Here is a tiny trained network, its code and every weight. The questions are about switching its units off for an input and a target symbol, where a switched-off unit gives its printed mean instead of its output.

import numpy as np


def w(rows, s, z=0):
    codes = np.array(rows[::2]) - 128.0
    scale = np.full(codes.shape[1], s)
    scale[-1] = z or s
    return codes * scale


def norm(h):
    return h / np.sqrt((h * h).mean(-1, keepdims=True) + 1e-5)


def f(y):
    return y / 2 * (1 + np.tanh(0.7978845608 * (y + 0.044715 * y**3)))


def softmax(a):
    e = np.exp(a - a.max(-1, keepdims=True))
    return e / e.sum(-1, keepdims=True)


def log_softmax(a):
    a = a - a.max(-1, keepdims=True)
    return a - np.log(np.exp(a).sum(-1, keepdims=True))


def net(x, mask):
    ids = ['ΛΞΣΦαβγδεζηθμπτω'.index(c) for c in x.split()]
    T = len(ids)
    res = E[ids] + P[:T]
    r = norm(res)
    for j in range(3):
        rows = slice(2 * j, 2 * j + 2)
        q, k, v = (r @ M[0][rows].T for M in (Q, K, V))
        z = softmax(np.where(np.tri(T) > 0, q @ k.T / 2**0.5, -1e9)) @ v
        o = O[0][rows]
        res = res + np.where(mask[j], z, o[:, -1]) @ o[:, :-1]
    y = f(norm(res) @ A[0][:, :-1].T + A[0][:, -1])
    res = res + np.where(mask[3:7], y, B[0][:, -1]) @ B[0][:, :-1]
    return log_softmax(norm(res)[-1] @ U[:, :-1].T + U[:, -1])


Q, K, V, O, A, B = {}, {}, {}, {}, {}, {}
E = w([
[167,127,119,76,160],'Λ',
[82,103,156,138,91],'Ξ',
[156,165,202,133,72],'Σ',
[71,120,161,166,79],'Φ',
[99,132,146,162,50],'α',
[42,112,171,160,50],'β',
[146,72,154,138,105],'γ',
[153,124,129,148,254],'δ',
[170,132,162,129,110],'ε',
[168,178,201,157,175],'ζ',
[155,75,179,168,147],'η',
[88,73,105,124,136],'θ',
[80,117,35,89,167],'μ',
[76,81,52,112,175],'π',
[66,224,113,123,101],'τ',
[138,134,92,118,99],'ω',
],0.018)
P = w([
[210,98,96,118,68],'0',
[4,101,254,75,146],'1',
[172,151,95,172,77],'2',
[24,90,184,47,170],'3',
[153,143,82,170,82],'4',
[40,113,163,59,145],'5',
[132,142,78,180,92],'6',
[80,113,134,61,163],'7',
[128,150,106,196,95],'8',
[105,103,132,72,174],'9',
[157,135,88,175,109],'10',
[101,133,120,65,164],'11',
[130,112,86,184,89],'12',
[107,118,119,68,146],'13',
],0.013)
Q[0] = w([
[146,149,104,150,111],'head 1',
[139,114,191,2,131],'head 1',
[178,59,60,196,85],'head 2',
[168,144,65,119,57],'head 2',
[195,92,127,156,76],'head 3',
[108,131,92,238,122],'head 3',
],0.0088)
K[0] = w([
[98,199,185,122,207],'head 1',
[248,12,203,170,110],'head 1',
[12,167,19,132,255],'head 2',
[27,161,90,149,164],'head 2',
[227,71,76,114,109],'head 3',
[103,126,55,219,169],'head 3',
],0.0069)
V[0] = w([
[117,221,74,120,138],'head 1',
[86,196,92,135,105],'head 1',
[146,137,185,118,81],'head 2',
[114,169,84,133,123],'head 2',
[53,178,209,7,150],'head 3',
[110,204,130,187,103],'head 3',
],0.011)
O[0] = w([
[180,245,173,93,103,100],'head 1',
[116,156,125,90,45,232],'head 1',
[180,37,128,76,109,241],'head 2',
[132,161,108,95,179,135],'head 2',
[170,39,124,82,166,252],'head 3',
[201,136,86,117,120,200],'head 3',
],0.011,0.0027)
A[0] = w([
[162,130,82,159,109,102],'neuron 1',
[114,93,88,76,57,171],'neuron 2',
[82,182,131,67,133,170],'neuron 3',
[124,141,248,125,142,255],'neuron 4',
],0.014,0.0063)
B[0] = w([
[94,189,50,210,2,143],'neuron 1',
[183,112,216,146,179,254],'neuron 2',
[142,95,150,66,172,175],'neuron 3',
[116,79,45,61,133,196],'neuron 4',
],0.012,0.0082)
U = w([
[65,2,115,15,157,205],'Λ',
[140,67,181,109,200,246],'Ξ',
[203,101,226,127,186,136],'Σ',
[146,99,144,148,127,39],'Φ',
[170,105,151,164,90,102],'α',
[112,100,173,120,109,2],'β',
[102,89,128,131,112,41],'γ',
[117,147,139,168,203,136],'δ',
[151,108,109,143,127,71],'ε',
[174,80,36,120,91,37],'ζ',
[93,90,93,153,116,115],'η',
[61,122,132,136,139,125],'θ',
[75,145,76,74,156,145],'μ',
[13,135,59,102,152,172],'π',
[189,207,172,31,106,154],'τ',
[147,151,103,135,125,175],'ω',
],0.0084,0.0032)

Each question gives the input, a string of symbols that net reads in full, and the target symbol t.
The units are the heads (2 rows each of Q, K, V and O) and the neurons (one row each of A and B). Each row of codes is followed by its name. A weight is (code - 128) times the scale printed after its matrix; where a second scale follows, it is the last column's (O, A, B and U).
mask holds one flag per unit, heads first, then neurons. A switched-off unit (its flag False) gives its mean, the last column of its rows in O or B, instead of its output. The means were averaged over made-up inputs and are rounded, as every weight is.
A unit's drop is (log p(t) with every unit on - log p(t) with that unit switched off) / (log p(t) with every unit on - log p(t) with every unit switched off).
The circuit of an input: a set's keep is (log p(t) with only the set's units on - log p(t) with every unit switched off) / (log p(t) with every unit on - log p(t) with every unit switched off). Starting from all 7 units, units are removed one at a time, each time the one whose removal leaves the highest keep (on an exact tie, the one counted first), for as long as the keep stays at least 0.8.
circuit, biggest first: the units of the circuit, biggest drop first
most important unit: the unit with the biggest drop
k most important neurons: the k neurons with the biggest drops, biggest first
heads that matter: for each layer, one digit per head in row order, 1 if its drop is at least 0.15 and else 0, layers parted by /
drop when u is switched off: that unit's drop, to one decimal
input π ζ α γ τ α η γ τ Φ α τ η, target τ: heads that matter	100
input Ξ θ μ η Ξ γ α τ γ, target τ: circuit, biggest first	head 1
input τ ε ε α β ω μ τ η ζ, target Λ: 2 most important neurons	neuron 2; neuron 4
input ε ε β α δ η γ Φ π, target π: heads that matter	010
input α τ ζ ζ η τ μ, target τ: heads that matter	100
input Φ ε Λ ζ τ Ξ τ μ β ζ π τ Λ, target τ: circuit, biggest first	head 1; head 2
input τ Ξ Ξ τ π, target τ: circuit, biggest first	head 1; neuron 4
input Ξ τ Ξ, target τ: heads that matter	101
input Σ Σ Φ τ τ ζ Λ, target τ: heads that matter	110
input α τ ω ζ β α τ Λ Ξ, target τ: heads that matter	100
input π Ξ Σ η ω Ξ π, target π: circuit, biggest first	head 2; head 3
input Φ ω Ξ ε α Λ τ ζ ε θ ε ζ ε Σ, target Λ: heads that matter	000
input π τ τ α γ ω Φ τ Φ, target τ: drop when neuron 3 is switched off	0.1
input Φ α γ α Φ Λ ω Φ Λ τ Φ, target τ: drop when head 1 is switched off	0.6
input η Φ α β θ η τ, target τ: drop when neuron 3 is switched off	0.3
input τ α Φ ζ θ ζ Σ μ α α, target Σ: most important unit	neuron 2
